Below is a small trained network, with its code and all its weights. Each question gives an input and a target symbol and asks what happens when units are switched off, that is, made to give their printed mean instead of their output.

import numpy as np


def w(rows, s, z=0):
    codes = np.array(rows[::2]) - 128.0
    scale = np.full(codes.shape[1], s)
    scale[-1] = z or s
    return codes * scale


def f(y):
    return y / 2 * (1 + np.tanh(0.7978845608 * (y + 0.044715 * y**3)))


def softmax(a):
    e = np.exp(a - a.max(-1, keepdims=True))
    return e / e.sum(-1, keepdims=True)


def log_softmax(a):
    a = a - a.max(-1, keepdims=True)
    return a - np.log(np.exp(a).sum(-1, keepdims=True))


def net(x, mask):
    ids = ['βγδηπφω'.index(c) for c in x.split()]
    T = len(ids)
    res = E[ids] + P[:T]
    u = 0
    for l in range(2):
        r = res
        for j in range(3):
            rows = slice(3 * j, 3 * j + 3)
            q, k, v = (r @ M[l][rows].T for M in (Q, K, V))
            z = softmax(np.where(np.tri(T) > 0, q @ k.T / 3**0.5, -1e9)) @ v
            o = O[l][rows]
            res = res + np.where(mask[u + j], z, o[:, -1]) @ o[:, :-1]
        u += 3
        y = f(res @ A[l][:, :-1].T + A[l][:, -1])
        res = res + np.where(mask[u : u + 12], y, B[l][:, -1]) @ B[l][:, :-1]
        u += 12
    return log_softmax(res[-1] @ U[:, :-1].T + U[:, -1])


Q, K, V, O, A, B = {}, {}, {}, {}, {}, {}
E = w([
[103,142,117,144,67,111],'β',
[73,88,124,67,75,131],'γ',
[175,152,185,131,81,122],'δ',
[98,166,161,136,127,100],'η',
[3,78,174,144,98,123],'π',
[131,186,126,97,105,156],'φ',
[108,46,200,139,180,169],'ω',
],0.025)
P = w([
[254,84,47,159,223,152],'0',
[150,126,140,100,74,66],'1',
[118,122,160,84,90,60],'2',
[129,128,155,92,86,60],'3',
[116,142,159,90,90,67],'4',
[127,134,157,109,87,78],'5',
[131,148,175,122,76,80],'6',
[132,160,164,112,83,74],'7',
[112,146,159,105,79,93],'8',
[134,162,173,139,79,86],'9',
[131,160,177,116,95,83],'10',
[134,166,166,124,86,89],'11',
[120,153,163,110,84,82],'12',
[105,145,157,110,68,98],'13',
],0.0088)
Q[0] = w([
[169,155,119,82,113,37],'0.h1',
[167,96,55,120,197,5],'0.h1',
[88,146,165,169,193,120],'0.h1',
[143,206,69,119,140,64],'0.h2',
[136,129,69,66,160,110],'0.h2',
[237,38,44,210,53,171],'0.h2',
[140,191,243,42,3,80],'0.h3',
[192,141,152,126,84,246],'0.h3',
[139,223,93,131,193,88],'0.h3',
],0.0066)
K[0] = w([
[51,101,255,110,156,142],'0.h1',
[57,55,144,55,61,137],'0.h1',
[158,158,110,116,122,133],'0.h1',
[120,50,109,121,168,136],'0.h2',
[146,100,81,128,164,113],'0.h2',
[152,104,146,111,139,121],'0.h2',
[190,154,25,187,226,179],'0.h3',
[124,177,128,180,119,125],'0.h3',
[149,147,132,114,113,98],'0.h3',
],0.0099)
V[0] = w([
[84,168,148,83,133,86],'0.h1',
[97,95,140,164,124,113],'0.h1',
[112,113,94,156,26,79],'0.h1',
[160,64,134,222,190,100],'0.h2',
[116,117,102,100,97,68],'0.h2',
[105,187,55,110,125,56],'0.h2',
[94,135,49,122,153,168],'0.h3',
[134,159,165,123,177,1],'0.h3',
[129,104,134,173,236,207],'0.h3',
],0.0085)
O[0] = w([
[124,180,44,116,65,160,182],'0.h1',
[102,147,148,230,71,204,163],'0.h1',
[179,63,81,216,72,166,199],'0.h1',
[71,132,91,163,176,199,3],'0.h2',
[234,120,113,111,167,213,205],'0.h2',
[115,176,131,125,143,39,97],'0.h2',
[36,96,37,90,53,56,57],'0.h3',
[107,173,254,174,161,90,96],'0.h3',
[98,215,148,119,65,165,211],'0.h3',
],0.0059,0.0046)
A[0] = w([
[122,172,100,147,6,115,209],'0.n1',
[192,140,2,209,216,62,154],'0.n2',
[146,147,71,176,98,88,156],'0.n3',
[108,158,100,67,160,119,76],'0.n4',
[83,135,133,125,143,103,88],'0.n5',
[176,150,68,128,146,210,169],'0.n6',
[190,140,133,170,139,73,193],'0.n7',
[95,150,114,129,64,175,48],'0.n8',
[150,80,126,174,140,174,26],'0.n9',
[55,112,143,28,153,182,6],'0.n10',
[138,158,127,180,248,96,128],'0.n11',
[106,201,75,160,136,86,237],'0.n12',
],0.0084,0.0024)
B[0] = w([
[156,92,145,97,138,103,246],'0.n1',
[70,95,144,194,152,1,126],'0.n2',
[208,214,184,130,85,156,139],'0.n3',
[102,146,134,176,68,133,122],'0.n4',
[173,185,168,95,177,96,134],'0.n5',
[137,111,91,40,204,46,134],'0.n6',
[100,89,135,47,96,125,147],'0.n7',
[161,196,111,186,110,50,174],'0.n8',
[93,167,99,126,74,139,129],'0.n9',
[119,129,103,172,120,135,154],'0.n10',
[164,147,141,91,27,108,128],'0.n11',
[106,103,187,112,33,180,137],'0.n12',
],0.0073,0.013)
Q[1] = w([
[138,132,11,203,214,144],'1.h1',
[139,135,22,208,202,56],'1.h1',
[196,112,187,63,21,116],'1.h1',
[108,112,101,117,160,214],'1.h2',
[123,161,101,147,153,145],'1.h2',
[108,146,76,174,249,175],'1.h2',
[29,97,145,176,140,134],'1.h3',
[74,78,90,227,127,254],'1.h3',
[159,147,166,98,93,90],'1.h3',
],0.0075)
K[1] = w([
[132,135,255,135,94,123],'1.h1',
[192,84,211,113,83,177],'1.h1',
[111,121,33,182,162,120],'1.h1',
[183,147,116,193,125,156],'1.h2',
[98,68,130,168,84,106],'1.h2',
[72,106,175,142,159,130],'1.h2',
[139,154,103,121,190,201],'1.h3',
[70,69,137,232,50,123],'1.h3',
[201,167,110,96,168,158],'1.h3',
],0.0099)
V[1] = w([
[76,240,55,106,94,180],'1.h1',
[79,173,125,104,129,28],'1.h1',
[151,119,148,1,162,96],'1.h1',
[135,134,189,120,90,137],'1.h2',
[149,193,153,164,195,235],'1.h2',
[196,44,159,146,118,117],'1.h2',
[75,85,157,151,92,210],'1.h3',
[135,114,179,218,62,184],'1.h3',
[145,130,182,160,98,164],'1.h3',
],0.0065)
O[1] = w([
[129,135,88,102,243,104,130],'1.h1',
[124,206,117,171,160,205,99],'1.h1',
[76,131,118,69,91,158,42],'1.h1',
[221,217,106,134,228,154,254],'1.h2',
[254,97,211,94,85,88,21],'1.h2',
[76,110,119,149,63,121,193],'1.h2',
[180,154,85,149,147,109,118],'1.h3',
[129,127,140,125,144,65,186],'1.h3',
[58,87,108,88,19,139,200],'1.h3',
],0.0071,0.006)
A[1] = w([
[139,52,111,88,110,117,86],'1.n1',
[219,169,25,49,122,225,253],'1.n2',
[205,114,63,101,43,99,164],'1.n3',
[109,179,108,159,62,206,142],'1.n4',
[60,250,120,74,63,2,131],'1.n5',
[107,46,147,212,190,136,112],'1.n6',
[206,137,83,132,61,119,182],'1.n7',
[140,88,151,151,88,166,41],'1.n8',
[162,173,97,219,110,168,182],'1.n9',
[118,144,214,133,235,115,71],'1.n10',
[66,165,144,92,155,142,55],'1.n11',
[155,16,138,90,146,249,209],'1.n12',
],0.0076,0.0029)
B[1] = w([
[150,95,167,160,124,182,132],'1.n1',
[97,126,185,63,217,29,168],'1.n2',
[66,109,82,102,117,61,194],'1.n3',
[81,147,150,146,152,185,169],'1.n4',
[253,90,86,181,144,164,253],'1.n5',
[130,163,105,101,74,95,157],'1.n6',
[79,200,129,152,163,47,188],'1.n7',
[170,116,110,112,73,62,139],'1.n8',
[91,98,205,70,138,134,150],'1.n9',
[143,131,103,163,109,210,147],'1.n10',
[139,85,166,91,165,88,137],'1.n11',
[173,196,12,154,142,118,150],'1.n12',
],0.0063,0.012)
U = w([
[13,218,166,155,82,54,72],'β',
[84,121,110,40,52,96,23],'γ',
[84,114,234,1,81,62,229],'δ',
[114,189,184,128,113,158,249],'η',
[49,82,211,166,181,24,163],'π',
[38,199,140,49,152,87,109],'φ',
[151,158,115,102,93,140,97],'ω',
],0.0057,0.002)

Each question gives the input, a string of symbols that net reads in full, and the target symbol t.
The units are the heads (3 rows each of Q, K, V and O) and the neurons (one row each of A and B). Each row of codes is followed by its name. A weight is (code - 128) times the scale printed after its matrix; where a second scale follows, it is the last column's (O, A, B and U).
mask holds one flag per unit, layer by layer, with each layer's heads first. A switched-off unit (its flag False) gives its mean, the last column of its rows in O or B, instead of its output. The means were averaged over made-up inputs and are rounded, as every weight is.
A unit's drop is (log p(t) with every unit on - log p(t) with that unit switched off) / (log p(t) with every unit on - log p(t) with every unit switched off).
The circuit of an input: a set's keep is (log p(t) with only the set's units on - log p(t) with every unit switched off) / (log p(t) with every unit on - log p(t) with every unit switched off). Starting from the 12 units with the biggest drops (on a tie, the unit counted first), units are removed one at a time, each time the one whose removal leaves the highest keep (on an exact tie, the one counted first), for as long as the keep stays at least 0.8.
units of the circuit, in order: the units of the circuit, biggest drop first
most important unit: the unit with the biggest drop
top k neurons: the k neurons with the biggest drops, biggest first
top k neurons in layer l: the k neurons of layer l with the biggest drops, biggest first
which heads matter: for each layer, one digit per head in row order, 1 if its drop is at least 0.15 and else 0, layers parted by /
drop when u is switched off: that unit's drop, to one decimal
input δ δ π η π δ ω φ φ η φ, target δ: which heads matter -> 001 / 010
input φ β ω β γ η γ, target φ: which heads matter -> 101 / 111
input γ π γ δ β δ, target γ: top neuron -> [1.n3]
input φ φ φ π π δ φ γ δ φ, target φ: top 2 neurons in layer 1 -> [1.n2; 1.n4]
input β π π β, target β: which heads matter -> 100 / 100
input ω π π, target η: which heads matter -> 101 / 010
input ω δ φ η ω η π π ω φ π β η, target ω: units of the circuit, in order -> [1.n5; 0.h3]
input β π γ η β δ π δ β π δ, target β: which heads matter -> 101 / 110
input η π β δ δ β η ω, target η: units of the circuit, in order -> [1.h1; 1.n3; 0.h3; 1.n10]
input π π π ω, target ω: units of the circuit, in order -> [1.n12; 0.h2]
input δ β φ π η η π δ φ, target δ: units of the circuit, in order -> [1.n2; 0.h3; 1.h2; 0.n6]
input β π γ π β, target β: units of the circuit, in order -> [0.h1; 1.n7; 0.n8]
input β π π δ η π π η δ γ, target β: top 2 neurons -> [0.n2; 1.n7]
input δ δ π γ π η φ π φ η, target δ: top 2 neurons in layer 0 -> [0.n8; 0.n7]
input η β π π β η, target η: which heads matter -> 001 / 100
input ω π π η η γ γ, target ω: most important unit -> 1.n5
input β ω π δ η, target η: which heads matter -> 000 / 100
input η ω π δ γ η ω ω ω η β, target η: which heads matter -> 101 / 100
input φ η φ γ γ β, target φ: which heads matter -> 101 / 110
input π β π β β β, target π: most important unit -> 1.h1
input β γ δ π δ β π δ, target β: top 2 neurons -> [1.n7; 0.n2]
input δ β φ π ω η γ π δ φ δ δ, target δ: top 2 neurons in layer 0 -> [0.n7; 0.n8]
input π ω γ ω, target ω: top 2 neurons -> [0.n8; 1.n12]
input δ δ π φ π φ δ δ, target δ: top 2 neurons in layer 1 -> [1.n5; 1.n2]
input δ δ φ β δ φ δ η π φ π β, target δ: drop when 0.n1 is switched off -> 0.2
input η η π π π, target η: drop when 1.h1 is switched off -> 0.3
